Each row comes from the steps of one path. Every step used is in the known rows, and no mark comes twice. Write the path behind each row, first mark first.
Each row is shifted at random along 5 fixed directions that mean nothing.
Known rows:
beze -> teder -> fepevaz -> dima -> duze -> fasuk: [ 301   64    2 -633   31   89  143   -2   -7 -234 -505   84 -155  -49
  172  -26 -172    9 -157    5 -126 -338 -223  123 -122  -12 -221  342
 -278    4  184 -470 -217  -48 -108  -91 -176 -286 -396 -130  274  242
   37  -85  192 -117  142   13 -116 -154   83  -87   44   86   64  304
 -215  427  298]
dupi -> tovu -> koza -> teder -> beze -> lelo -> fepevaz -> dima: [ -61 -149  328  369  151   95 -224  -47 -190  220  331  -49  116 -220
  -97  -48  197 -223   10 -256   14  467    2  -88 -266 -301   -3  -59
    1    3   38  -80  -74   14  585  152  258  230  -95 -249 -196  541
 -114  -21 -248   68  -24   68  -61 -110  259  244  124 -134 -280  102
   -1  185  -86]
fepevaz -> koza -> duze -> mavi: [-151 -264   58  203  240  186  -45   32 -216 -105  350 -230  205 -113
  -28 -194 -122  161  220   97  -50 -115  232 -115  142  -83  -44 -127
   35  -35   27 -468   19  -70   78  188   41 -123 -150  128 -255  215
 -344  179 -423  -90   71  158 -358  -20  166  119  173  100 -149  -71
  145   99  237]
dima -> koza -> dupi -> tovu: [-124 -338  -94  -32  243  -18   88   32   84 -168  -36  -82  143   64
  -21  145 -246  -93  159  211 -196 -191  364  286  -45  135   57  -39
    3  162  -24 -109   -8   -5  -48  167  -47  -61  -23   81 -203 -174
  130  130 -268  -86  149 -105  -14  162  -35 -112  -92  111   42 -109
  173 -143  142]
duze -> fasuk -> dima -> koza -> teder -> dupi: [ 186  -44 -105 -578   83 -205  -89   49  274 -148 -478   71  141   70
   93  195 -456  336  -22  543    9 -684 -132  234  180  545  -86   14
  117   -4   80   60  -58 -139 -241  -40   65 -194 -353  300 -481 -281
  195 -127   22  -15  369  143  281  288 -242 -294   57  241   76   -2
  368 -315  342]
fepevaz -> dima -> duze -> beze -> lelo -> tovu -> koza: [-334   51   74   59 -127   28 -182 -157   87  193  -91  -90   28  -88
  493 -267   28  378 -190 -243  -51 -267  251  -49  236  -32   -9  -34
 -133  122   40  264  189 -235   66 -112   82  132  187  338 -333  -39
 -245 -377 -185 -125  -28    9  -28  129  -18 -172  168 -202   62  -95
 -148   66   97]
koza -> dupi -> tovu -> duze -> beze -> teder -> fepevaz: [  29 -150 -398 -434   88   -4 -112 -247  216  172 -134   28  215 -175
  194  -89   79 -227 -131   33  133 -188  126  282 -117  141  -77   -2
  -79  329 -156  141    2    5   57 -212 -155  224  -98 -234  158  -25
   94 -359  -36 -228 -236   29  -84 -188   46  -92   74  -12   24  376
  -96  -33  373]
duze -> fasuk -> koza -> dupi -> dima -> lelo: [-427  -54 -194   52  -32 -123   70  -20  333   82  211  115   29  123
  -66   93 -214  124  123   -4 -149 -172  220  145  224  105  227 -325
  -30   53   64   85   88  -85 -183   19   31  153   56  231 -578 -435
   24    1 -504  -69   96  -78   99  323  -80  -31   16  -79   96 -182
  272 -237    1]
mavi -> duze -> dupi -> tovu -> beze -> lelo -> fepevaz -> dima -> koza: [-176  -41  299  -29  151   26   91 -164   26 -484 -270 -118  226  -64
  132  -43 -257  -14 -192  156 -177 -317  265   21  107  -92 -188   11
 -156  181  104  -58 -107 -188  -74  114  105 -116   12   81   74  -87
   16  -56   24 -104  172  -99   79  189 -282 -260   -8   -6   45 -268
  -81  -58  241]
koza -> duze -> beze -> teder -> dupi -> tovu -> fepevaz -> dima: [-249 -142  -40  183   82   67    8 -124   48  255  209  -21  174 -174
  -13 -115   18 -183  128  -28   71  232   24    7  -82 -134   96 -208
  -87  146  -19   80  195  -86  272  -29  139  254  -49  -85 -109   97
  -64  -79 -243  -25  -81   26   -9  -19  209   45  186  -46 -182   27
   45  -59  244]
mavi -> duze -> dupi -> dima -> lelo -> fepevaz: [-286  -95  144  -78   -1  -32  -87 -199 -108 -279    0  -99  271    2
  160  -46 -316   92    9  114   85 -356  300  -98  432  191 -154 -391
  138  141  108 -163  -32 -441 -220    9  237 -105  -94  252 -229 -305
 -192  -31 -206 -108   41  -18  -57  254 -302  -71  179   13  -72 -144
  404 -167  398]
beze -> teder -> koza -> dupi -> tovu -> lelo -> fepevaz -> dima -> duze -> fasuk: [-279  -81  197   49   -4   88  128  -24  154 -116  -30   38   40   -5
  133  -12 -166  -17 -104    1 -270  -70  -31  109   48 -150  161   99
 -150  -23  143  -17  -71  -66  -90  137    5 -103  -61  193 -229    0
   13  -11 -249  -80   43 -271   24  133  -30  -89   80  -73   11 -125
 -188  165  132]
beze -> lelo -> teder -> fepevaz -> koza -> dupi -> tovu -> duze: [ -85 -206 -119 -105  -38   41 -349 -182  -59  273 -164  -17   50 -130
  417 -240  289  -22 -267 -340   50 -175  267  173  123  136 -165   -4
   51  236  -96  235   72 -177  113  -66 -105   88   41  101   29   36
 -213 -429  -66 -181 -237   36 -264 -217  152   10  229  -87 -115  258
 -181  157  107]
dima -> duze -> beze -> dupi -> koza -> teder -> fepevaz: [ -91 -391 -310  -99  278   78  -19 -115  -47 -103 -122   16  184 -157
  130 -212 -172   43   69    2  -29 -235  282   82   82   85 -162 -118
   56  212   14 -232   17 -259  -98   82 -142  -95 -167   84 -157  -80
  -36   60 -287  -52  -69  -92 -401 -114  103  101  118  -64  -50  236
  165  144  322]
beze -> lelo -> fepevaz -> dima -> koza -> duze: [-111 -123  351  106  -17   89 -415   -7 -278  280  302 -160   94 -137
 -104  -74  234  -83  127 -198   44  347   26 -102  102  -65  -42 -257
  132 -114  157  -28   54 -117  452  143  453  139 -203  -91 -241  428
 -469 -125 -176  173  -23  174  -18  -29  343   87  212 -208 -314  104
  235  137  -14]
fepevaz -> koza -> duze -> beze -> dupi: [  17  -93 -328 -564  207  -64    0 -118  253  -70 -543  -43   21  -44
  451 -184  -54  419 -135  -34 -119 -720  185   75   61  182  -32  204
 -138  132 -117   31   82   -9  -11  -73 -266    5  -43  104  117  -75
   35 -274    8 -245  113   56  -92  -52 -103 -242  -48   30   61  130
 -294   52  331]
fasuk -> lelo -> tovu -> koza -> duze -> beze -> teder -> fepevaz: [-264 -145   91  376  -60    3 -126  -97   16  -26  453   78  247  -74
   31   13  -88   46   36 -127  -86  181  213  -37   53  -88  290 -103
 -114  -30  124  -32   46  -61  -19  107  112   40  270   72 -492  165
   76   41 -323   51  -37  -94 -128  218  -17   97  146  -70    9  -65
  -17 -128  291]
mavi -> duze -> fasuk -> dima -> lelo -> fepevaz -> koza -> dupi: [-424   73  318  286  -59  -95  197  -90  164 -219  348   17 -177  163
  -78  109 -184  314  146 -126 -354 -173  203   27  213 -100  239 -210
 -119 -148  248  -56    8  -49  -52  197  177 -106  -52  230 -330   12
 -145   96 -304   65  262 -110   48  434 -196   11   34  126   -1 -395
   63  -19  -14]
teder -> beze -> lelo -> fepevaz: [  -5  -15  -16   78  -80  -69  -91    4   -9   -1  -52  182    9   84
  171   -6   98 -185   37 -511   45  -25   94  138 -164  -19   42   79
 -193   25   28 -235  -11  -71  383   30    8  112   71 -278  127  301
  282  -95   61 -119  -50   36    2  176   51  153 -191  -61  -56    0
 -200  105  181]
dupi -> tovu -> beze -> lelo -> teder: [ 361 -175  161 -219  395   61 -309  -71 -307  -77   10 -205  571 -320
   72    9  -54 -528 -161  235  105  161   86   29 -309   90 -434   56
  140  171   11 -443 -185  -65  262  185  375  -20 -217 -494   52  447
   -9  -31  -62   26 -108  216   45 -250  -81   52    3   -1  -21  408
  129   75  331]
lelo -> fepevaz -> koza -> teder -> beze -> dupi: [-108 -238   79  109   91  -44  -51  -45  -25 -225 -206   89  182   37
  409  -48 -174  323   15  -39  -54 -417  216   31  139  269  -26  114
    6   -9   -6 -137   14 -256   16  151  -56 -219  -17  359 -318  -86
  276   64  -13  -59  237    3 -133  275 -157  118 -115   81    2 -198
    4   22  342]
mavi -> duze -> dupi -> beze: [-203  -42 -231 -103   -3  -73  107 -264  259  -23  -24 -106  234   35
  145   11 -185  -21  176  197  156 -384  273   14   27  277 -118 -336
  -86  331 -136  -17  108 -229   97 -185  144  120  -90 -128   37 -233
  118 -218   17 -207   38  230  269  250 -203 -103  -68    0  -69 -165
  307 -318  364]
teder -> fepevaz -> koza -> dupi -> dima -> duze -> fasuk -> lelo -> tovu -> beze: [ -24    1  161 -176  160   40   56 -114  177 -121   12   86 -154 -111
  159 -158   16  237 -114 -222 -293 -180   98  313   24 -185   52  216
 -131  -45   17   96  -74  131   54   85 -109  -82    2   29   47  283
 -191 -231 -388 -139   98 -212 -211 -170  -27  -70  227   51   89   98
 -367  179 -215]
mavi -> duze -> fasuk -> lelo -> fepevaz -> dima -> koza -> teder -> beze -> dupi -> tovu: [-374  -10  163  429  -24   35    6 -132   65  136  310   69 -211  -76
  -81  -51  113   -2   88 -376  -96  165  254   45  139 -178  136 -253
 -220   94    2  168  103 -212  311   97  127  276   47   20 -377  146
 -188  -31 -387  -65  159 -133   72  100  134   90  128  -62 -206 -212
  136    4 -147]
tovu -> fepevaz -> dima -> lelo -> teder -> dupi -> koza -> duze: [  21  -47  301 -102   57   47  -95  -56   24  188 -122  -41  -42 -148
  -58 -143   93   52   26 -308 -113   96  -23   10 -135  -90  -62   87
  -37 -104   58   29   17   97  199   28   46  -72 -216  -85  -31  287
 -223 -194  -30   36   53   78   53 -135  120  -20  251 -113  -89   56
 -158   60  -55]
dupi -> koza -> duze -> fepevaz: [ -27 -172 -363 -447  209   43 -171  -43  -34   37 -221 -154 -161 -204
  163 -284   64  102 -195 -105   28 -446  104  -30  116    4  -59 -181
  -35  148   -4  -52  132  -39 -116 -221 -148  125  -60  -20   90   96
 -331 -300 -279 -247 -222   -2 -252 -266  129  -81  204 -119  -48  398
   64  162  192]
fepevaz -> koza -> dupi -> tovu -> lelo -> teder -> beze: [ 190 -204  115 -142  265   79 -127  -52  -87  -48 -176  -79  280 -163
  322  -75  -39   66 -144   49 -133 -253  167  194 -234  137 -149  275
   39  101 -128 -160 -247   26   82  192   19 -229  -78    7 -126  272
   63 -146 -160 -151   81   27  -97 -191 -137  -63   68   72  -17   23
 -220  117   96]
dupi -> koza -> teder -> lelo: [-159 -240 -314 -107 -218  -88 -234  -75  419  258 -110   60  265  147
  144  247 -214   13  111  246  233 -290   38   75  106  429   88 -237
   75  143  -57  442   91 -116  -48 -218   75   92  -19  138 -570 -506
  366 -267  159  -44    3  258  366  524  -95  -33  -12  -77   30 -145
  592 -551  304]
mavi -> duze -> dima -> lelo -> tovu -> koza -> dupi -> beze: [-228   34   28 -195   32  -30   36 -198  308    2 -144 -120   88  -53
  258 -120  -85  261 -147   30 -151 -492  236  100  112   62   53 -100
  -87  211  -62  138  -22  -40  -20 -114  -24  138  -15  201 -205 -219
 -164 -333 -237 -217   88  -88   78   63 -270 -329   57   12   69 -122
  -50 -144   46]
duze -> mavi -> dupi -> tovu -> lelo -> fepevaz -> dima -> koza: [-242   76  215   87  -16   52   98  -51  149 -192  -45  -89  -70  -69
  271  -48 -194  122 -105 -150 -110 -100  187  -45  169 -258   22  -39
 -297   98   -4    1   52  -41  -97  -45  -76   -1   99  213  -52  -81
 -225  -24 -159 -232   30  -71  124  164 -155 -157   57  -42   49 -237
 -119 -108   91]
dupi -> tovu -> fepevaz -> dima: [ -51 -136   94 -196  190  117  215   66 -107 -450 -469  -27  -61   -2
  401  -11 -333   53 -235  -29 -248 -405  169   98   -1 -160  -10  197
 -328  132   87 -324  -96 -108 -395  -17 -339 -226   96  323   59 -158
   96  169  -98 -178   56 -210 -255  123  -97 -110   24  101  168   20
 -155  133  329]
duze -> fepevaz -> koza -> teder -> lelo -> tovu -> beze -> dupi -> dima: [-255 -418  325  697  279  115 -124 -100 -300 -180  590  -80  330 -311
   95 -186 -151  -18   26  211   12  359  183 -197  178 -236  -99 -267
  176  -17  126 -211   32 -227  120  303  265  -51  -14  176 -477  104
 -152  159 -420  142   23  -25 -312   50   -3  412  138    1  -87  -36
  310   45  196]
tovu -> lelo -> fepevaz -> dima -> koza -> duze -> mavi -> dupi -> beze -> teder: [-450  156 -103  115 -133  117   52  -44  303  153   75   18   51  -71
  325 -259   14  145 -112 -287    1 -134  139 -218  245 -121   63 -165
 -358  167  -17  142  246 -117 -145 -157 -112  125   60  301 -292 -328
 -232 -174 -177 -207  -97  -59  143   64  -48 -100  -14 -212   35 -219
 -164  -18  121]
dupi -> koza -> teder -> lelo -> tovu -> beze: [ 146 -437  253  164  341  119 -348 -116 -325  -26  371 -216  607 -293
  -60  -68 -151 -237   80  387  122  181  144   -1 -118  151 -266 -188
  337   38   -1 -237 -231 -112  222  197  391 -101 -232 -162 -461  336
  -88    4 -238  155  -31  262 -122  -42  -68  262  140  -56  -87  170
  500  -65  242]
koza -> teder -> beze -> lelo: [ 494  -19 -233 -638  183  -39 -169   48  149 -124 -580  157  297  -31
  181  149 -146 -111  -83   85   64 -508 -117  239 -389  272 -228  391
  -15   98  -11 -269 -261   70   88   -1 -123 -128 -292 -262   71  122
  466 -160  241 -120  123  185   43   10  -45 -130 -212  141   72  277
  -63   45  318]
koza -> teder -> lelo -> fepevaz -> dima -> duze -> beze -> dupi -> tovu: [-447  -82  -10  247 -163  -16   71 -215  465  146   45  274   27   90
  187   63 -174  211   98 -210  -57  -61  224  112  192 -152  197   58
 -272   73   42  557  224  -89  107  -17 -107   47  167  325 -377 -376
  304  -11  -63 -119  182 -255  208  516  -56   -1  -38   39   80 -441
   11 -320  167]
duze -> fepevaz -> koza -> dupi -> beze -> lelo: [-366  -18 -142  540  142   58  287   38  238 -103  407  149  -77  -14
  -51   -7  -51  -95  165 -259 -263  146  177  -35 -258 -479  195  -28
 -285   56  158 -235  155  155  121  208  -93   59  135 -147   29   13
  200  144 -296  -62  -18 -146 -103  150   71  221 -263  -19   43 -209
 -247  134   -4]
teder -> lelo -> fepevaz -> koza -> duze -> beze -> dupi -> tovu: [  19 -167   32 -218  169  -57 -200 -238  139   43  -91  -15  199 -122
   58  -15   88   33   17  -27   -7  -16   97   37   -9  -66   55   35
  -21  -24  -29  241  -16   57  453   70   94  123  -12 -183  123  326
  -19 -180  -12 -132   96    4   95   61  -53 -101   94   40 -135   51
  -88 -174  250]
duze -> fasuk -> koza -> teder -> dupi -> tovu -> fepevaz: [  34  -83   -1 -136  195 -131  -25  -51  148 -171    6   17  188 -123
 -159  154 -292  -74   61  376  -51  -95  -35  147  -69  113   21 -178
   10   14   75  -42  -49  -16  -97   38  106   19 -129   19 -243   72
  126   56 -255  -18  107   16  123  260  -69  -85  106   76   26   60
  296 -292  253]
duze -> dima -> koza -> dupi: [  29 -199  160  -89  227    8 -121   -3  -61   91  333 -218  133 -198
 -226   36  -84 -104  256  327   10  191  -46  142 -125   39  -47 -215
  207  -10  -16 -359 -103  125  402  166  352  152 -426 -321 -221  379
 -279  -39 -285  111   71  234   45 -164  225   26   88   19 -196  189
  333   30   23]
teder -> fepevaz -> koza -> dupi -> dima -> duze: [ -16 -122 -100 -296    9  -34  174  -88  340  153 -164   60 -489   75
   51   -3  245   55  188 -405 -162   15   11  285 -185 -113  127  131
 -159   16  -79  146   77  316  444  -64 -237  109 -198 -319  432  303
  -51 -280  -21  -98   28  -32  -82 -192  332   -3  113   27 -116  187
 -309  183 -296]
fasuk -> duze -> mavi -> dupi -> dima -> koza -> teder -> beze: [-119 -137 -121 -135  257   46    6  -70  168 -203 -169  -21  181 -133
   45 -106 -213   99  151  150  166 -364  249   77  166  323 -134 -215
  115   98 -147 -136   73 -163   70  -30 -141   27 -179  105 -394  -76
 -119  -24 -345 -187  164  105  -15 -127  -12 -120  109  177  -64  -20
  308 -194   75]
lelo -> teder -> fepevaz -> koza -> duze -> mavi -> dupi -> beze: [-163  -78   33  374   44   60  141 -145  167  108  371   -2  -40  -72
  -71 -135   26   57  315 -273    2  199  155 -187 -142 -177  -15 -130
 -184   15  -66 -211  187   78  441   29    9  -24 -108 -233  120  317
 -135  -20  -97 -120   78  164   56  -87   66  260   11  105 -205 -229
 -109  -33  -20]
koza -> dupi -> beze -> teder -> lelo -> tovu -> duze: [-240 -190 -182   38   51   73   56 -125  124 -116 -109  156  363   41
  414 -190  -94  -72 -170 -112  -57 -377  408  189  108  182   -9   88
 -174  234  -39  -37    7 -200 -199  -21 -346  -88  138  318 -268 -382
  298  -64 -114 -216  -36 -153 -179  156 -220   45 -186   43  198  -90
 -192  -17  443]
tovu -> lelo -> teder -> dupi -> koza -> duze -> mavi: [  18 -155 -123 -191  151   80 -174  -27   31  144  -69 -120  188 -153
  168 -346   60   58  -81 -169   73 -231   90   10  127   74 -151   -3
   -2  136 -145 -139   45  -19   64  -33 -121    0 -120  -37  -56  141
 -242 -208 -270 -245 -139  138 -113 -270   37  -37  240  -88 -148  135
 -144  -28  220]
tovu -> beze -> teder -> fepevaz: [ 136 -373 -118  -28  152  129 -124   -7 -513 -103   51  -67  351 -161
  300 -216  -99 -303 -103  -10  135  -96  173  103  -59  218 -298  -59
   32  232    0 -640 -197 -354  -89   56   35 -131 -187 -125 -119  149
  -21   44 -115  -18 -235  138 -505 -232   94  292   61  -79  -30  441
  121  384  492]
lelo -> teder -> fepevaz -> koza -> duze -> dupi: [ 235 -151   81 -486  102  -38 -146 -146  -24 -217 -410    0   95  -70
  262 -116 -204  455  -93  149  -66 -585   23   37   55  259 -241  296
   50  -41    9 -175 -154  -26  -87   16  -79 -451 -217  118  106  188
   16 -214  179 -141  231  119 -115  -97 -135 -100  173  161  -46   22
 -178   91  324]
fepevaz -> koza -> teder -> beze -> dupi: [ -65 -274   48  296   73  -70    8  -62  182   -2   99   17  294   12
   55  196 -134   51  325  198   26    4  119   68 -174  237   35  -18
   62  -10  -70  -86   65  -66  355  171  185  -14 -156  -27 -321   22
  390   47   63   85  278  267  184  373   35  140 -168   63  -83 -226
  251 -216  227]
lelo -> tovu -> duze -> beze: [-251  -88  143  353  105   39   21 -181  -43  -11  507 -111  -30 -201
   93 -239    4   -2   71 -268  -52  153  367    7  -66 -249   38 -123
 -212   58  -24 -249  122   30  257   35   40  166   98 -181  -23  370
 -113  -97 -275  -67 -139   26 -132   47   -5  248  -34  -74   38  -56
 -156   64  190]
koza -> teder -> beze -> lelo -> fepevaz -> dima -> duze -> mavi: [ -45   75  197  173    6  177 -157  -29  -11  145  230  119  136 -134
  -27 -160   74   39  173 -302   83  105  -26   11  -22 -216 -142  141
  -91  -73   83 -160    2  -19  382  102   70  -38 -228  -38 -209  356
 -121   16 -204  -70   92   68 -113    4  281  132  107   37 -110  -89
  -53  186   10]
lelo -> teder -> dupi -> dima -> koza: [  90 -205   48 -223  199  -46   92   79 -106 -172 -368  -15 -207   18
  191 -140 -125   -5  -22 -186  -72 -170  148   56   30  186 -160   94
  -55   84  -15 -399   -9  -72  137  112 -162 -137 -187 -124   18  139
   30  -13  -51  -78  135  -21  -85 -276  -67   79   14  104  -61   91
 -149  157   99]

Which path is each row?
[-378 -423   -1  492    2  112  213   49  -85  -47  186   88  -19  119
    1   82 -157 -179  204  -62 -200  198  295  179   47  -55  160 -105
 -114  168   78 -174   42 -180  -20  188  -92  -86   52  200 -348 -242
  148  287 -261   49  108 -179 -240  122  221  187   14   22  -89 -215
  128  118  106]
beze -> teder -> fepevaz -> dima -> koza -> dupi -> tovu
[-153  -18   88   81  106  -27  -85 -135   63   39  228 -174  111 -151
   51 -246  -18  242   42 -247  -87 -172  369  -42   74 -122  -32  -82
  -31   27  -54  -99  108    9  102  -21  -39   87  -12  113 -116  153
 -456 -148 -364 -227   26   74  -99   -1  -30  -93  101  -11   -1  -12
 -134    0   39]
dima -> lelo -> tovu -> koza -> duze -> mavi -> dupi
[  -7  -35   35 -116  145  -45 -107 -206  125 -182 -194  -28  197  -67
  123   53 -145   15   12  108    2 -319  104  -43    9   85  -93  -80
   92  139   76  106  -23 -144  212  118  180  -22 -106  -82   35  109
  103 -135    1  -77  109   30   16  135 -253 -113   51  169 -157 -117
   72 -166  298]
mavi -> duze -> beze -> lelo -> fepevaz -> koza -> teder -> dupi -> tovu
[ -66    9   53  -54  -62 -162  -36 -106  319   79  -78   42   53   53
  -27   81 -170  206  197 -109   23 -201   98   19   49  237   76  -31
   51 -125  -28   54  136   53  217  -15   38  -25 -142   -7 -342   69
  -74 -100  -70  -63  207  194  313  157  -85 -126  128  194   -1 -118
   74 -272   75]
fasuk -> dima -> lelo -> teder -> koza -> duze -> mavi -> dupi
[ -88  -84  190   65  -29   69 -180  -93    7  -76  109   55  168 -190
  258  -71  -67  148 -188   26  -52 -108  -14   80  153   -6  145   73
  -35  -67   67    9  -20  -24    1   48  111  -25  108  158 -382  170
  -39 -136 -196   22   14  -31 -166   32   11  -42  251   13   51   43
  -65    6  211]
fasuk -> lelo -> tovu -> beze -> teder -> fepevaz -> koza -> duze -> dima
[  48    9  109  -92  137  115   86  -68  -22   -7  -91  138   82  -88
  305 -150   89 -152  -86 -224 -129   74   -3  103 -241 -149  -66  257
 -252   94    8 -190 -155   87  134    6 -216  -65  -56 -107   73  219
   87  -42  -37  -60    5  -51 -135 -189   28  115  -50    4   76  187
 -348  325  125]
koza -> dupi -> beze -> teder -> lelo -> tovu -> fepevaz -> dima
[-141  176  -17 -110   74   -2   11 -164  280 -290 -118    0  423  -92
  218  -76 -149 -167 -112  -76  125 -241  191 -109   65  -52 -153 -125
 -201  148   21 -185  133 -149   16 -118  -58   98  -20  -25  199 -135
   36  -93   32 -269  -96  105  189  241 -307 -100 -204   18   90  -48
  -98 -264  481]
tovu -> duze -> mavi -> dupi -> beze -> lelo -> fepevaz
[-365  -40  -40  311 -239  -56  -30 -153  312  240  273   -9 -174  -23
  -47   83  -63  146  235  -28  130  -38   69 -102  189   21  108 -444
   79   67   87  406  267 -139   99  -87  240  161 -135  104 -355 -282
 -116 -289 -118  -12   39   96  136  316   29   26  218   21 -140 -262
  443 -320  -31]
mavi -> duze -> fepevaz -> koza -> teder -> dupi -> dima -> lelo
[ -39  -27  -32  -25  227  -12  171 -182   13 -226  146   30  130  -27
  -92  -69    7 -255   67   22 -188  -31  210   40 -117   71  -35 -164
 -135  122   65 -386 -197  -39  201  127    7   23 -101 -316  -64  346
   50   64 -284  -56  127   -3  -52  -92 -145   89 -102   71  -28   51
  -16  148  160]
mavi -> duze -> fasuk -> koza -> dupi -> beze -> teder -> lelo -> tovu
[ 255  -11  191 -614 -114   16 -168   -4  242 -208 -557   34   40  -69
  395   72 -246  428 -353  206 -119 -551 -321   48   53   82    7  369
 -139 -121  100  -26 -231  144 -251  -63  -80 -349 -163  222  -35   44
  123 -332  302  -91  132    5  101   95 -176 -316  167   99   59  -20
 -225 -109  294]
tovu -> lelo -> teder -> fepevaz -> koza -> duze -> dima
[ 197  100  268 -305  166  -99 -160  -42   65  -66 -227   56  157 -208
   17  -50   17  239 -143   21 -164 -119 -139   44  -89   52  -99  199
  -77 -238  140 -140 -118   35   78  132  149 -133 -263   32 -151  397
 -125 -171   -4   50  263   47  175   12  -37 -200  156   61   62  139
 -183   88  106]
tovu -> fepevaz -> koza -> duze -> fasuk -> dima -> lelo -> teder -> beze -> dupi
[-129  -39  218  -24  314   43  238  -79  192 -456 -158  129  172  -45
   14  -64 -246   19 -179 -121 -348 -239  149  113 -142 -458   15  387
 -315   30  109 -144  -61  172    6  179 -205 -147   98    3  296   35
  276  144 -120 -161  189 -287  -47  132 -149  -95 -161   74   93 -229
 -541   62  204]
koza -> duze -> dupi -> tovu -> beze -> lelo -> fepevaz -> dima
[-243  259  179 -195  -18    8  158 -119  445   -2   22  109  -79  -13
  108  -38  -26  303  -78 -174 -336 -181   17  139    8 -183  177   85
 -364  -79   97  234  -25  170  -71  -14  -28  -39   -7  169 -174   57
  -44 -143 -306 -114  132 -193  233  204 -131 -195   16 -162  160 -213
 -303  -49 -115]
tovu -> lelo -> fepevaz -> dima -> duze -> fasuk -> koza -> dupi -> beze
[  69 -351  597  358   53  163 -233   84 -394 -145  278  -65  382  -68
 -308  172 -168 -178  252  165 -103  479   -8 -112  -70  -57 -120  -70
  163 -214  334 -490 -176 -159  242  431  462 -367 -298  -33 -355  382
  -79  267   -9  351  248  133  -57  119  206  195  141   44 -286 -161
  324   26  173]
beze -> lelo -> teder -> fepevaz -> dima -> koza -> duze
[-137 -210  212  161  101  124  -51  -92 -100 -161  159   12  184 -146
   10 -121 -241  150 -138   24 -260 -185  293  131   91 -115 -112   82
  -26   -7  163 -202 -179 -165 -316  221  -42 -353  -89  354 -287  -74
 -154   -8 -265 -120   89 -197 -280   59 -154   53  158   96   72 -168
  -90  106  176]
dima -> lelo -> teder -> fepevaz -> koza -> dupi -> tovu -> duze -> fasuk
[  56  106   50 -338 -160   18  -38  -34  206   37 -406  146   16   61
  258   92  -32  -63 -111  -65   45 -101 -112  -28  -40  148  -31  188
 -302   16   91  108 -109   -9  103 -128  -40  -74  -96  -85 -161  -40
  265 -193  377  -60  137   55  346  133 -157 -102  -94  -63  137  -49
  -66  -42  229]
dupi -> beze -> teder -> lelo -> fepevaz -> dima -> koza
[-128  -14 -108   43  152    6  137 -134  328  -15   -9   93 -132 -193
   -1 -132  -43  172   83  -96 -136 -165  155  195 -282 -214   -5  205
 -244   60  -69  152   49  216   89    4 -197  -14  -48  -12   59  182
  101 -184 -113 -187   64 -155  -20   71  169 -106   71   22  119 -110
 -276   93 -105]
dima -> duze -> dupi -> tovu -> fepevaz -> koza -> teder -> beze
[-209 -218  189   98  100  -39 -227 -116  157  151  237 -141  422 -194
 -211   94 -117 -124  137  289   58  268   25 -118  135   87    2 -334
  227  -47   75  -74  158  -75  270  125  467  164 -214  -81 -445  -28
 -116  -16 -184  155   92  164  360  161   28  -43  119 -111 -140  -48
  478 -351  242]
beze -> dupi -> koza -> duze -> dima -> lelo -> teder
[ 132 -191  -28  -51  403   39  245   99  -30 -259   51  137  201   -1
 -244  124 -126 -404  165   83 -228  223   93  170 -371  -19    6  128
 -110    4  132 -561 -278  191  185  337 -111 -136 -282 -372 -200  284
  248  381 -189  151  184  -55  -80 -158   59  118 -164  166   52  214
  -62  210  138]
fasuk -> dima -> koza -> dupi -> beze -> teder -> lelo
[-327   81  189  204 -145  100  196 -107  295 -204 -109   11  313    2
  306   -3 -293   13   52   39   19 -101   35 -184  107   17   48  -69
 -197   14   67  -71   95 -223  -42  -19   57 -130  -46  228 -283 -199
   72   14    8 -120   54   23  270  329 -240 -112  -13  -56   76 -333
  -21 -175  339]
tovu -> lelo -> fepevaz -> dima -> duze -> mavi -> dupi -> beze -> teder -> koza
[   1 -184 -115 -268  187    0 -227 -154  -20   13  -29    8  319 -217
    1 -249   15 -148 -199   54   55 -146  176  135   25   60 -181   74
  -44  144  -36   96 -123  -12   46   23   -7   34  -78 -125  -91  115
  -57 -233  -73 -176  -72 -105  -35 -151  -21 -117   88  -95   50  173
 -126   73  256]
dima -> koza -> duze -> dupi -> tovu -> beze -> teder -> lelo -> fepevaz
[-435  -88 -215  345  188  -39  485   -1  263 -237  148  208 -366   41
 -127 -164 -245  127  164 -397 -283 -179  345   34  -66 -180  184 -220
 -288   50   46 -342  158  -49   24  105 -307   69  -24   91 -272  -23
   87  194 -548 -122  152 -267 -179   67   68  238 -169   58   20 -233
 -107  197 -195]
mavi -> dupi -> dima -> duze -> fasuk -> koza -> teder -> beze
[ 167 -252   50 -446  278  -17  -49   76  -60 -413 -486  117   53    1
  195   -8 -206  -10 -160   -6 -112 -244   53   40  126   84 -147  200
  -37    4  120 -305 -230  -56 -112  180 -290 -220 -226   75  -85  -49
  145  146   26  -24  167 -189 -186  -61 -114   19  -70  107   35  234
  -36  126  284]
beze -> dupi -> dima -> koza -> teder -> lelo -> fepevaz
[-125 -175  346  336   26  142  138  -21  -62 -388  151  204  328   17
  -51  131 -476  127  146   86 -300   -5  151   -2  -14 -211  121  224
 -144 -150  345 -391 -163 -107 -231  303   39 -492   32  305 -392  -81
  312  369 -114  120  331 -230 -199  374 -178   80  -28  178  128 -439
  -46    1  401]
koza -> duze -> beze -> teder -> fepevaz -> dima -> lelo -> tovu
